Below is a small trained network, with its code and all its weights. Each question gives an input and a class and asks what happens when units are switched off, that is, made to give their printed mean instead of their output.

import numpy as np


def w(rows, s, z=0):
    codes = np.array(rows[::2]) - 128.0
    scale = np.full(codes.shape[1], s)
    scale[-1] = z or s
    return codes * scale


def f(y):
    return np.maximum(y, 0)


def log_softmax(a):
    a = a - a.max(-1, keepdims=True)
    return a - np.log(np.exp(a).sum(-1, keepdims=True))


def net(x, mask):
    res = np.array(x, float).reshape(1, 5) / 4 @ E
    y = f(res @ A[0][:, :-1].T + A[0][:, -1])
    res = res + np.where(mask, y, B[0][:, -1]) @ B[0][:, :-1]
    return log_softmax(res[-1] @ U[:, :-1].T + U[:, -1])


A, B = {}, {}
E = w([
[159,2,106,137,120],'x0',
[129,128,127,129,128],'x1',
[127,128,129,127,128],'x2',
[191,128,227,209,104],'x3',
[169,132,109,176,248],'x4',
],0.0063)
A[0] = w([
[126,128,124,131,113,81],'N1',
[121,122,129,119,81,135],'N2',
[125,129,137,128,122,49],'N3',
[143,132,165,136,131,96],'N4',
[127,127,105,119,133,96],'N5',
[137,75,123,132,123,63],'N6',
[124,125,126,149,178,104],'N7',
[142,121,123,151,204,130],'N8',
[109,122,106,127,129,76],'N9',
[117,123,123,131,77,121],'N10',
[145,120,159,148,121,106],'N11',
[127,126,129,125,116,146],'N12',
[138,117,123,162,218,123],'N13',
[94,110,42,67,146,68],'N14',
[148,120,173,180,108,77],'N15',
[120,234,152,122,135,1],'N16',
[112,111,146,94,39,145],'N17',
[115,122,133,125,98,135],'N18',
[120,121,134,119,96,143],'N19',
[144,5,117,138,117,19],'N20',
[117,124,123,133,85,126],'N21',
[155,114,189,187,108,67],'N22',
[122,173,131,133,127,46],'N23',
[135,125,143,143,122,99],'N24',
],0.018,0.0019)
B[0] = w([
[131,121,137,122,133,135],'N1',
[154,121,162,128,152,174],'N2',
[133,129,123,134,136,130],'N3',
[121,116,83,110,134,156],'N4',
[135,124,104,116,128,151],'N5',
[78,161,143,127,112,173],'N6',
[161,124,166,122,139,172],'N7',
[167,103,197,119,149,202],'N8',
[137,120,102,141,122,151],'N9',
[155,125,160,128,154,172],'N10',
[138,114,82,126,122,164],'N11',
[132,122,137,125,137,142],'N12',
[180,136,198,122,174,215],'N13',
[172,97,6,125,103,254],'N14',
[152,109,48,123,118,189],'N15',
[24,149,155,142,84,204],'N16',
[188,120,204,121,175,223],'N17',
[144,118,152,134,145,159],'N18',
[151,127,154,127,142,163],'N19',
[5,182,164,149,90,236],'N20',
[152,121,156,132,145,165],'N21',
[159,113,27,115,114,205],'N22',
[86,141,134,138,121,157],'N23',
[137,125,104,128,126,146],'N24',
],0.032,0.0084)
U = w([
[197,102,209,126,185,172],'0',
[156,87,1,125,98,2],'1',
[7,176,156,165,77,221],'2',
],0.0074,0.00056)

Each question gives the input, the list of numbers given to net, and the class t.
The units are the neurons (one row each of A and B). Each row of codes is followed by its name. A weight is (code - 128) times the scale printed after its matrix; where a second scale follows, it is the last column's (A, B and U).
mask holds one flag per neuron, in row order. A switched-off neuron (its flag False) gives its mean, the last column of its row in B, instead of its output. The means were averaged over made-up inputs and are rounded, as every weight is.
A unit's drop is (log p(t) with every unit on - log p(t) with that unit switched off) / (log p(t) with every unit on - log p(t) with every unit switched off).
The circuit of an input: a set's keep is (log p(t) with only the set's units on - log p(t) with every unit switched off) / (log p(t) with every unit on - log p(t) with every unit switched off). Starting from the 12 units with the biggest drops (on a tie, the unit counted first), units are removed one at a time, each time the one whose removal leaves the highest keep (on an exact tie, the one counted first), for as long as the keep stays at least 0.8.
circuit, biggest first: the units of the circuit, biggest drop first
unit that matters most: the unit with the biggest drop
top k neurons: the k neurons with the biggest drops, biggest first
drop when u is switched off: that unit's drop, to one decimal
input [-2,2,1,-7,-7], class 0: unit that matters most : N17
input [4,5,8,-4,-4], class 0: top 2 neurons : (N17 N22)
input [-8,-3,-6,-6,-2], class 2: top 2 neurons : (N16 N22)
input [5,8,-3,-7,-7], class 0: top 2 neurons : (N17 N22)
input [2,4,1,0,-1], class 2: circuit, biggest first : (N13 N14)
input [-8,0,5,-2,6], class 2: top 2 neurons : (N16 N17)
input [-1,8,8,5,-4], class 1: top 4 neurons : (N22 N13 N15 N8)
input [-8,-3,-8,8,-2], class 1: top 3 neurons : (N22 N20 N15)
input [-8,7,8,0,-8], class 0: top 2 neurons : (N17 N20)
input [4,-6,4,-3,-1], class 2: top 3 neurons : (N20 N22 N15)
input [-6,3,-2,7,5], class 1: top 2 neurons : (N22 N20)
input [8,-5,-8,-1,-7], class 2: top 2 neurons : (N20 N6)
input [-7,3,4,5,5], class 2: top 3 neurons : (N16 N14 N17)
input [-6,-6,-8,7,4], class 1: circuit, biggest first : (N22)
input [6,-4,1,0,-4], class 2: drop when N20 is switched off : 2.4
input [4,-4,-2,8,-2], class 1: drop when N1 is switched off : 0.0
input [0,-5,2,3,1], class 1: drop when N17 is switched off : 0.1
